Below is a small trained network, with its code and all its weights. Each question gives an input and a target symbol and asks what happens when units are switched off, that is, made to give their printed mean instead of their output.

import numpy as np


def w(rows, s, z=0):
    codes = np.array(rows[::2]) - 128.0
    scale = np.full(codes.shape[1], s)
    scale[-1] = z or s
    return codes * scale


def f(y):
    return y / 2 * (1 + np.tanh(0.7978845608 * (y + 0.044715 * y**3)))


def softmax(a):
    e = np.exp(a - a.max(-1, keepdims=True))
    return e / e.sum(-1, keepdims=True)


def log_softmax(a):
    a = a - a.max(-1, keepdims=True)
    return a - np.log(np.exp(a).sum(-1, keepdims=True))


def net(x, mask):
    ids = ['γεζηλξπτψω'.index(c) for c in x.split()]
    T = len(ids)
    res = E[ids] + P[:T]
    u = 0
    for l in range(2):
        q, k, v = (res @ M[l].T for M in (Q, K, V))
        z = softmax(np.where(np.tri(T) > 0, q @ k.T / 3**0.5, -1e9)) @ v
        res = res + np.where(mask[u], z, O[l][:, -1]) @ O[l][:, :-1]
        u += 1
        y = f(res @ A[l][:, :-1].T + A[l][:, -1])
        res = res + np.where(mask[u : u + 8], y, B[l][:, -1]) @ B[l][:, :-1]
        u += 8
    return log_softmax(res[-1] @ U[:, :-1].T + U[:, -1])


Q, K, V, O, A, B = {}, {}, {}, {}, {}, {}
E = w([
[138,136,150,102,112,58,188,251,129],'γ',
[113,207,9,125,120,119,111,114,77],'ε',
[196,183,149,228,120,129,114,55,138],'ζ',
[123,215,124,45,179,119,167,196,119],'η',
[136,86,176,96,165,117,75,198,147],'λ',
[222,57,44,124,50,116,98,84,99],'ξ',
[149,104,123,59,49,127,246,63,177],'π',
[43,87,130,120,130,93,134,202,68],'τ',
[166,104,140,54,64,122,215,101,95],'ψ',
[167,63,133,56,116,52,111,78,160],'ω',
],0.02)
P = w([
[71,72,105,187,173,43,78,235,254],'0',
[101,96,75,156,153,115,88,210,226],'1',
[124,111,78,117,148,129,110,183,216],'2',
[137,125,86,101,144,141,115,169,187],'3',
[136,133,102,85,136,141,120,153,165],'4',
[147,146,117,72,130,153,122,146,147],'5',
[151,147,127,61,121,149,123,136,122],'6',
[162,162,145,64,115,145,132,130,102],'7',
[159,168,168,62,104,136,128,119,84],'8',
[172,174,164,53,102,139,130,119,66],'9',
[183,185,175,45,94,122,133,123,43],'10',
[182,195,184,36,78,122,126,128,23],'11',
[186,191,194,38,81,133,134,120,19],'12',
],0.0058)
Q[0] = w([
[134,115,154,197,45,186,233,173,171],'L0H1',
[48,168,139,105,228,73,253,152,107],'L0H1',
[141,77,65,61,27,195,195,71,83],'L0H1',
],0.007)
K[0] = w([
[182,167,135,173,22,158,157,184,130],'L0H1',
[9,174,102,100,99,169,231,253,100],'L0H1',
[151,162,2,145,74,89,93,29,63],'L0H1',
],0.0071)
V[0] = w([
[132,178,67,159,206,163,122,1,120],'L0H1',
[126,154,124,133,25,144,224,100,86],'L0H1',
[105,200,90,163,123,123,86,113,105],'L0H1',
],0.0054)
O[0] = w([
[66,130,149,142,25,2,128,186,159,3],'L0H1',
[97,142,96,105,186,63,76,110,197,210],'L0H1',
[143,96,203,189,64,197,90,146,115,56],'L0H1',
],0.0089,0.0026)
A[0] = w([
[73,165,127,183,74,131,71,110,102,45],'L0N1',
[152,154,131,112,81,50,148,68,84,122],'L0N2',
[163,68,133,93,142,63,2,146,209,232],'L0N3',
[152,136,175,138,156,170,76,93,209,166],'L0N4',
[144,137,228,39,102,141,130,137,109,192],'L0N5',
[71,150,81,168,118,114,122,66,227,3],'L0N6',
[106,169,109,190,89,155,130,102,159,53],'L0N7',
[122,77,157,126,114,76,133,238,176,170],'L0N8',
],0.0098,0.0041)
B[0] = w([
[135,142,147,164,94,254,155,174,103,136],'L0N1',
[135,161,114,89,71,169,108,140,173,231],'L0N2',
[54,154,142,156,122,68,135,115,59,199],'L0N3',
[94,158,126,147,171,108,123,93,92,136],'L0N4',
[139,120,57,140,136,180,211,151,156,253],'L0N5',
[121,114,145,121,156,229,106,80,169,141],'L0N6',
[140,163,123,172,122,112,173,187,112,131],'L0N7',
[89,200,88,174,168,110,92,122,210,152],'L0N8',
],0.01,0.011)
Q[1] = w([
[119,226,185,150,159,51,166,166,64],'L1H1',
[133,114,150,134,113,186,155,157,189],'L1H1',
[221,102,134,81,14,120,148,70,253],'L1H1',
],0.0069)
K[1] = w([
[63,101,96,117,165,90,254,141,127],'L1H1',
[203,208,135,90,113,137,45,134,149],'L1H1',
[181,208,112,100,62,117,75,73,89],'L1H1',
],0.0087)
V[1] = w([
[189,205,154,162,172,195,159,128,127],'L1H1',
[83,142,79,88,163,131,156,175,153],'L1H1',
[113,53,1,150,120,198,76,147,113],'L1H1',
],0.0079)
O[1] = w([
[120,68,63,85,94,34,70,84,157,152],'L1H1',
[170,151,82,168,14,110,94,70,6,255],'L1H1',
[184,255,156,126,84,90,171,95,139,194],'L1H1',
],0.0081,0.0074)
A[1] = w([
[114,122,128,170,120,81,2,42,73,70],'L1N1',
[98,186,80,107,139,142,131,58,194,132],'L1N2',
[116,216,93,180,216,122,118,170,153,190],'L1N3',
[118,137,128,128,142,105,45,80,185,132],'L1N4',
[122,110,95,87,204,170,152,187,165,112],'L1N5',
[133,150,119,73,116,111,95,138,47,255],'L1N6',
[168,89,92,85,150,134,120,89,152,87],'L1N7',
[132,164,183,173,92,133,92,131,160,155],'L1N8',
],0.011,0.0058)
B[1] = w([
[148,120,133,111,199,130,66,126,225,160],'L1N1',
[153,118,138,157,149,139,33,146,146,239],'L1N2',
[146,225,163,151,142,43,20,119,200,146],'L1N3',
[80,39,171,82,20,126,177,107,53,134],'L1N4',
[119,153,135,88,170,152,79,175,84,164],'L1N5',
[142,133,170,110,166,112,144,142,56,254],'L1N6',
[29,120,140,169,133,154,188,123,63,178],'L1N7',
[156,1,143,89,80,113,164,135,9,149],'L1N8',
],0.0095,0.016)
U = w([
[138,120,122,114,132,129,145,118,121,17],'γ',
[162,116,83,99,94,104,169,100,158,141],'ε',
[111,89,94,102,142,128,127,155,125,115],'ζ',
[145,155,111,135,201,68,25,117,111,229],'η',
[142,114,116,115,136,131,141,113,120,2],'λ',
[151,132,171,98,143,155,156,136,145,115],'ξ',
[108,150,96,129,140,162,113,33,127,95],'π',
[140,114,118,118,133,125,146,118,118,14],'τ',
[140,95,131,115,80,125,246,124,49,181],'ψ',
[140,112,112,135,137,129,148,123,118,62],'ω',
],0.011,0.0054)

Each question gives the input, a string of symbols that net reads in full, and the target symbol t.
The units are the heads (3 rows each of Q, K, V and O) and the neurons (one row each of A and B). Each row of codes is followed by its name. A weight is (code - 128) times the scale printed after its matrix; where a second scale follows, it is the last column's (O, A, B and U).
mask holds one flag per unit, layer by layer, with each layer's heads first. A switched-off unit (its flag False) gives its mean, the last column of its rows in O or B, instead of its output. The means were averaged over made-up inputs and are rounded, as every weight is.
A unit's drop is (log p(t) with every unit on - log p(t) with that unit switched off) / (log p(t) with every unit on - log p(t) with every unit switched off).
The circuit of an input: a set's keep is (log p(t) with only the set's units on - log p(t) with every unit switched off) / (log p(t) with every unit on - log p(t) with every unit switched off). Starting from the 12 units with the biggest drops (on a tie, the unit counted first), units are removed one at a time, each time the one whose removal leaves the highest keep (on an exact tie, the one counted first), for as long as the keep stays at least 0.8.
units of the circuit, in order: the units of the circuit, biggest drop first
top k neurons: the k neurons with the biggest drops, biggest first
drop when u is switched off: that unit's drop, to one decimal
input ξ ω ψ ε ζ λ ψ η π η η ζ, target ψ: units of the circuit, in order -> L1N8
input ζ ψ ψ λ ψ ω ψ λ, target ψ: units of the circuit, in order -> L0H1; L1N2
input ψ ζ ω γ ψ, target ζ: units of the circuit, in order -> L1H1; L0N5; L1N5
input ψ ψ ω ε λ ζ ψ ω η η ψ ψ γ, target η: top 2 neurons -> L0N8; L1N3
input η ψ ω ψ ξ λ ψ ψ ω ψ ξ, target ψ: top 2 neurons -> L0N2; L1N2
input ξ ψ ε λ τ ω ψ, target ε: top 2 neurons -> L0N5; L0N3
input ε τ λ η λ γ ω ψ ψ ψ ξ ψ ω, target ψ: top 3 neurons -> L0N3; L0N8; L0N5
input ζ π π, target ζ: top 2 neurons -> L1N2; L1N4
input ω η ε ε, target ψ: top 2 neurons -> L0N1; L0N3
input ω ζ ζ ω ψ π ψ γ, target η: top 3 neurons -> L0N3; L1N3; L1N5
input ψ γ γ γ, target ψ: top 3 neurons -> L1N2; L1N7; L1N1
input ω ω ψ ζ τ γ π π ω π, target ζ: top 2 neurons -> L1N2; L0N5
input ψ π ψ ξ ψ, target ξ: top 2 neurons -> L0N5; L0N3
input ζ ψ τ γ γ ζ λ ζ ψ ξ τ, target ψ: units of the circuit, in order -> L1N2
input ω ω ψ η ψ π, target π: top 2 neurons -> L1N2; L0N6
input η λ π, target π: top 2 neurons -> L0N6; L1N2
input ψ λ λ ζ π ψ η ψ ζ, target ψ: top 2 neurons -> L1N8; L0N1
input ω ω ε ψ ξ ξ ω γ ψ ω ε, target ψ: top 2 neurons -> L0N3; L0N1
input η τ ω ε ψ τ ψ ω ζ η, target ψ: top 2 neurons -> L0N2; L0N8
input ω ψ λ π ψ ω η π ψ ψ ω, target ψ: drop when L1N6 is switched off -> 0.0
input η ω η, target ψ: drop when L0H1 is switched off -> 2.5
input τ γ η π γ ψ ω ξ λ π, target ξ: drop when L0N5 is switched off -> 0.1
input ψ η η ω τ π λ ε ε π, target ε: drop when L0H1 is switched off -> 0.3
